Below are the code and all the weights of a small trained network. Each question names an input and a class and asks about switching units off, where a switched-off unit gives its printed mean instead of its output.

import numpy as np


def w(rows, s, z=0):
    codes = np.array(rows[::2]) - 128.0
    scale = np.full(codes.shape[1], s)
    scale[-1] = z or s
    return codes * scale


def f(y):
    return y / 2 * (1 + np.tanh(0.7978845608 * (y + 0.044715 * y**3)))


def log_softmax(a):
    a = a - a.max(-1, keepdims=True)
    return a - np.log(np.exp(a).sum(-1, keepdims=True))


def net(x, mask):
    res = np.array(x, float).reshape(1, 2) / 4 @ E
    y = f(res @ A[0][:, :-1].T + A[0][:, -1])
    res = res + np.where(mask, y, B[0][:, -1]) @ B[0][:, :-1]
    return log_softmax(res[-1] @ U[:, :-1].T + U[:, -1])


A, B = {}, {}
E = w([
[153,121,2,181,94,98],'x0',
[14,48,82,175,197,173],'x1',
],0.0084)
A[0] = w([
[154,138,153,112,66,118,121],'N1',
[106,126,245,111,162,122,113],'N2',
[88,109,89,137,174,129,88],'N3',
[158,114,123,149,151,123,82],'N4',
[118,166,152,151,150,143,108],'N5',
[139,115,133,113,145,118,235],'N6',
[167,137,37,156,97,121,145],'N7',
[107,108,221,89,143,127,118],'N8',
[107,131,134,149,118,111,254],'N9',
[202,154,137,107,119,132,108],'N10',
[154,114,13,129,98,80,88],'N11',
[111,116,148,162,121,140,84],'N12',
[126,129,150,136,127,136,227],'N13',
[85,80,117,136,161,146,128],'N14',
[135,122,127,130,135,129,86],'N15',
[196,114,149,137,100,106,106],'N16',
[188,139,154,112,63,113,136],'N17',
[34,114,115,124,137,158,95],'N18',
[88,102,130,153,159,121,146],'N19',
],0.012,0.008)
B[0] = w([
[127,130,122,158,158,78,183],'N1',
[132,161,131,249,75,188,253],'N2',
[140,189,152,164,173,98,178],'N3',
[111,167,139,142,121,120,111],'N4',
[138,153,135,132,121,139,130],'N5',
[200,13,92,88,108,147,232],'N6',
[142,60,166,220,102,168,232],'N7',
[135,124,175,217,75,135,233],'N8',
[209,9,86,74,142,144,253],'N9',
[143,160,142,149,190,88,191],'N10',
[145,195,178,219,65,174,221],'N11',
[118,184,138,140,127,113,120],'N12',
[178,56,70,117,106,149,226],'N13',
[166,128,143,165,167,66,211],'N14',
[118,178,122,143,132,132,110],'N15',
[134,153,119,164,192,126,171],'N16',
[146,105,108,162,210,71,226],'N17',
[145,185,133,183,176,64,206],'N18',
[169,117,114,156,162,101,195],'N19',
],0.019,0.0068)
U = w([
[157,157,206,255,13,248,124],'0',
[170,159,104,172,251,13,150],'1',
[176,34,42,44,69,194,255],'2',
[97,209,130,108,132,124,80],'3',
[75,194,145,113,73,171,81],'4',
[107,198,122,109,149,154,79],'5',
[79,157,109,42,76,98,92],'6',
],0.0064,0.0045)

Each question gives the input, the list of numbers given to net, and the class t.
The units are the neurons (one row each of A and B). Each row of codes is followed by its name. A weight is (code - 128) times the scale printed after its matrix; where a second scale follows, it is the last column's (A, B and U).
mask holds one flag per neuron, in row order. A switched-off neuron (its flag False) gives its mean, the last column of its row in B, instead of its output. The means were averaged over made-up inputs and are rounded, as every weight is.
A unit's drop is (log p(t) with every unit on - log p(t) with that unit switched off) / (log p(t) with every unit on - log p(t) with every unit switched off).
The circuit of an input: a set's keep is (log p(t) with only the set's units on - log p(t) with every unit switched off) / (log p(t) with every unit on - log p(t) with every unit switched off). Starting from the 12 units with the biggest drops (on a tie, the unit counted first), units are removed one at a time, each time the one whose removal leaves the highest keep (on an exact tie, the one counted first), for as long as the keep stays at least 0.8.
units of the circuit, in order: the units of the circuit, biggest drop first
unit that matters most: the unit with the biggest drop
top k neurons: the k neurons with the biggest drops, biggest first
drop of u: that unit's drop, to one decimal
input [-5,6], class 1: top 2 neurons => N18; N14
input [3,3], class 2: units of the circuit, in order => N2; N8; N17
input [-3,-3], class 2: units of the circuit, in order => N11; N18
input [5,-6], class 1: unit that matters most => N17
input [-5,-6], class 1: top 4 neurons => N17; N10; N11; N7
input [-4,-5], class 1: top 4 neurons => N17; N11; N7; N10
input [-3,2], class 2: top 2 neurons => N11; N7
input [-6,-8], class 1: top 3 neurons => N17; N10; N1
input [0,3], class 2: top 2 neurons => N17; N10
input [7,-8], class 1: top 3 neurons => N17; N10; N2
input [-3,3], class 2: drop of N10 => 0.1
